Below are the code and all the weights of a small trained network. Each question names an input and a target symbol and asks about switching units off, where a switched-off unit gives its printed mean instead of its output.

import numpy as np


def w(rows, s, z=0):
    codes = np.array(rows[::2]) - 128.0
    scale = np.full(codes.shape[1], s)
    scale[-1] = z or s
    return codes * scale


def f(y):
    return np.maximum(y, 0)


def softmax(a):
    e = np.exp(a - a.max(-1, keepdims=True))
    return e / e.sum(-1, keepdims=True)


def log_softmax(a):
    a = a - a.max(-1, keepdims=True)
    return a - np.log(np.exp(a).sum(-1, keepdims=True))


def net(x, mask):
    ids = ['ΓΔΛΠΣΨαβεζηθμξτω'.index(c) for c in x.split()]
    T = len(ids)
    res = E[ids] + P[:T]
    u = 0
    for l in range(3):
        r = res
        for j in range(2):
            rows = slice(3 * j, 3 * j + 3)
            q, k, v = (r @ M[l][rows].T for M in (Q, K, V))
            z = softmax(np.where(np.tri(T) > 0, q @ k.T / 3**0.5, -1e9)) @ v
            o = O[l][rows]
            res = res + np.where(mask[u + j], z, o[:, -1]) @ o[:, :-1]
        u += 2
        y = f(res @ A[l][:, :-1].T + A[l][:, -1])
        res = res + np.where(mask[u : u + 4], y, B[l][:, -1]) @ B[l][:, :-1]
        u += 4
    return log_softmax(res[-1] @ U[:, :-1].T + U[:, -1])


Q, K, V, O, A, B = {}, {}, {}, {}, {}, {}
E = w([
[191,86,34,124],'Γ',
[195,130,144,38],'Δ',
[142,80,137,18],'Λ',
[153,35,112,141],'Π',
[40,78,123,69],'Σ',
[191,182,56,141],'Ψ',
[112,27,193,188],'α',
[102,84,250,152],'β',
[85,160,39,182],'ε',
[100,208,173,155],'ζ',
[184,195,179,58],'η',
[59,161,121,224],'θ',
[158,181,146,180],'μ',
[6,106,144,151],'ξ',
[72,68,32,87],'τ',
[132,221,225,94],'ω',
],0.015)
P = w([
[34,125,75,25],'0',
[33,141,51,28],'1',
[39,146,36,39],'2',
[28,140,20,29],'3',
[25,132,11,23],'4',
[50,157,3,18],'5',
],0.0031)
Q[0] = w([
[119,154,94,99],'L0H1',
[164,132,218,178],'L0H1',
[156,77,92,61],'L0H1',
[3,128,162,157],'L0H2',
[73,131,152,171],'L0H2',
[113,69,160,48],'L0H2',
],0.012)
K[0] = w([
[83,81,217,77],'L0H1',
[205,144,2,116],'L0H1',
[169,14,190,229],'L0H1',
[18,76,81,172],'L0H2',
[49,90,97,164],'L0H2',
[119,83,35,18],'L0H2',
],0.0078)
V[0] = w([
[182,216,75,157],'L0H1',
[126,125,127,129],'L0H1',
[132,151,64,84],'L0H1',
[126,121,120,126],'L0H2',
[86,190,3,99],'L0H2',
[139,133,158,143],'L0H2',
],0.0035)
O[0] = w([
[108,2,166,131,24],'L0H1',
[132,129,126,130,129],'L0H1',
[187,110,200,141,166],'L0H1',
[124,126,133,120,137],'L0H2',
[92,69,212,208,253],'L0H2',
[148,148,96,150,82],'L0H2',
],0.0028,0.0013)
A[0] = w([
[167,149,96,132,49],'L0N1',
[47,94,59,181,122],'L0N2',
[170,253,217,199,79],'L0N3',
[124,56,234,215,3],'L0N4',
],0.0057,0.0026)
B[0] = w([
[90,98,98,165,136],'L0N1',
[67,156,104,235,237],'L0N2',
[28,174,70,2,253],'L0N3',
[188,52,209,197,173],'L0N4',
],0.0061,0.0023)
Q[1] = w([
[121,29,127,147],'L1H1',
[203,38,85,235],'L1H1',
[98,159,115,146],'L1H1',
[137,162,51,134],'L1H2',
[69,138,90,58],'L1H2',
[96,238,120,7],'L1H2',
],0.011)
K[1] = w([
[95,79,65,142],'L1H1',
[156,181,33,113],'L1H1',
[214,143,134,153],'L1H1',
[72,128,130,182],'L1H2',
[118,106,10,136],'L1H2',
[124,223,5,65],'L1H2',
],0.012)
V[1] = w([
[121,92,177,145],'L1H1',
[116,137,220,127],'L1H1',
[141,211,42,92],'L1H1',
[74,79,21,88],'L1H2',
[87,101,154,148],'L1H2',
[147,181,3,189],'L1H2',
],0.0051)
O[1] = w([
[142,70,174,152,126],'L1H1',
[144,104,215,160,151],'L1H1',
[107,248,35,80,136],'L1H1',
[69,140,2,120,253],'L1H2',
[104,113,152,86,154],'L1H2',
[123,246,32,132,133],'L1H2',
],0.0052,0.0025)
A[1] = w([
[148,137,127,72,4],'L1N1',
[164,138,142,1,26],'L1N2',
[162,122,156,64,174],'L1N3',
[135,82,105,2,101],'L1N4',
],0.0087,0.0022)
B[1] = w([
[147,140,131,164,158],'L1N1',
[159,167,120,254,219],'L1N2',
[142,120,178,197,197],'L1N3',
[84,97,75,234,254],'L1N4',
],0.0089,0.0051)
Q[2] = w([
[123,149,129,121],'L2H1',
[114,115,68,201],'L2H1',
[114,142,129,120],'L2H1',
[104,123,227,103],'L2H2',
[170,159,150,158],'L2H2',
[143,209,5,101],'L2H2',
],0.016)
K[2] = w([
[101,140,138,121],'L2H1',
[149,171,45,112],'L2H1',
[108,140,136,127],'L2H1',
[105,131,205,116],'L2H2',
[155,157,141,164],'L2H2',
[141,202,5,89],'L2H2',
],0.017)
V[2] = w([
[129,138,64,139],'L2H1',
[132,127,127,132],'L2H1',
[128,128,128,128],'L2H1',
[2,123,133,176],'L2H2',
[119,112,121,34],'L2H2',
[155,41,48,124],'L2H2',
],0.0072)
O[2] = w([
[150,202,151,178,181],'L2H1',
[131,129,130,126,129],'L2H1',
[128,128,128,128,128],'L2H1',
[16,130,100,165,254],'L2H2',
[132,177,128,29,54],'L2H2',
[152,113,2,96,154],'L2H2',
],0.0065,0.0067)
A[2] = w([
[34,155,113,188,17],'L2N1',
[154,97,208,167,79],'L2N2',
[26,188,65,253,1],'L2N3',
[80,162,227,56,47],'L2N4',
],0.0061,0.0064)
B[2] = w([
[189,72,221,71,185],'L2N1',
[166,178,56,139,152],'L2N2',
[214,106,176,1,247],'L2N3',
[161,119,233,137,142],'L2N4',
],0.0076,0.015)
U = w([
[141,174,63,150,200],'Γ',
[227,72,129,153,102],'Δ',
[180,40,197,135,22],'Λ',
[101,97,39,166,148],'Π',
[97,61,103,69,43],'Σ',
[102,218,106,182,254],'Ψ',
[43,77,82,198,245],'α',
[63,102,166,211,223],'β',
[202,149,183,61,78],'ε',
[113,237,218,130,77],'ζ',
[220,155,143,183,97],'η',
[117,98,186,70,32],'θ',
[2,216,147,124,207],'μ',
[52,74,137,88,70],'ξ',
[175,125,125,43,61],'τ',
[210,203,193,155,46],'ω',
],0.0089,0.0083)

Each question gives the input, a string of symbols that net reads in full, and the target symbol t.
The units are the heads (3 rows each of Q, K, V and O) and the neurons (one row each of A and B). Each row of codes is followed by its name. A weight is (code - 128) times the scale printed after its matrix; where a second scale follows, it is the last column's (O, A, B and U).
mask holds one flag per unit, layer by layer, with each layer's heads first. A switched-off unit (its flag False) gives its mean, the last column of its rows in O or B, instead of its output. The means were averaged over made-up inputs and are rounded, as every weight is.
A unit's drop is (log p(t) with every unit on - log p(t) with that unit switched off) / (log p(t) with every unit on - log p(t) with every unit switched off).
The circuit of an input: a set's keep is (log p(t) with only the set's units on - log p(t) with every unit switched off) / (log p(t) with every unit on - log p(t) with every unit switched off). Starting from the 12 units with the biggest drops (on a tie, the unit counted first), units are removed one at a time, each time the one whose removal leaves the highest keep (on an exact tie, the one counted first), for as long as the keep stays at least 0.8.
units of the circuit, in order: the units of the circuit, biggest drop first
k most important neurons: the k neurons with the biggest drops, biggest first
k most important neurons of layer l: the k neurons of layer l with the biggest drops, biggest first
heads that matter: for each layer, one digit per head in row order, 1 if its drop is at least 0.15 and else 0, layers parted by /
drop when u is switched off: that unit's drop, to one decimal
input β ξ ξ β ω, target β: units of the circuit, in order => L1H1; L2N3; L1H2
input Ψ β μ Σ, target β: units of the circuit, in order => L1H1; L2H2
input Λ ζ ζ, target ζ: units of the circuit, in order => L2H2; L1N4; L1H2
input Λ Ψ Ψ ζ ζ Γ, target Γ: units of the circuit, in order => L1H1; L2H2; L2N1
input Γ Δ α Π, target α: heads that matter => 00 / 01 / 00
input Ψ Λ Σ ξ β ω, target β: units of the circuit, in order => L1H1; L2N3; L0N4
input τ μ μ Γ, target Γ: heads that matter => 01 / 11 / 11
input ζ α μ μ ε, target τ: heads that matter => 00 / 00 / 00
input Λ ζ ζ η, target ω: heads that matter => 00 / 10 / 01
input Λ ζ Λ, target Δ: heads that matter => 00 / 00 / 01
input η Π Λ Δ, target Δ: heads that matter => 00 / 00 / 01
input ζ ζ Λ μ, target μ: 2 most important neurons of layer 1 => L1N4; L1N2
input Σ ζ Δ ζ, target ζ: units of the circuit, in order => L2H2; L0N3; L1N4; L1H2
input ζ Λ ζ Ψ ζ τ, target τ: 3 most important neurons => L2N3; L2N1; L0N2
input Σ Λ Π, target α: 2 most important neurons => L2N3; L0N3
input μ ξ β ξ ζ, target β: 2 most important neurons of layer 2 => L2N3; L2N4
input Σ μ Λ, target Δ: 4 most important neurons => L1N4; L1N2; L2N3; L0N2
input ζ Δ Γ μ, target Γ: 2 most important neurons of layer 2 => L2N1; L2N3
input Ψ ζ β τ, target τ: 2 most important neurons of layer 0 => L0N2; L0N3
input Λ ζ Σ ζ Γ, target Π: drop when L1H1 is switched off => -0.1
input ε ζ θ, target ε: drop when L2N1 is switched off => 0.2
input ζ Γ μ, target Γ: drop when L1N1 is switched off => 0.0
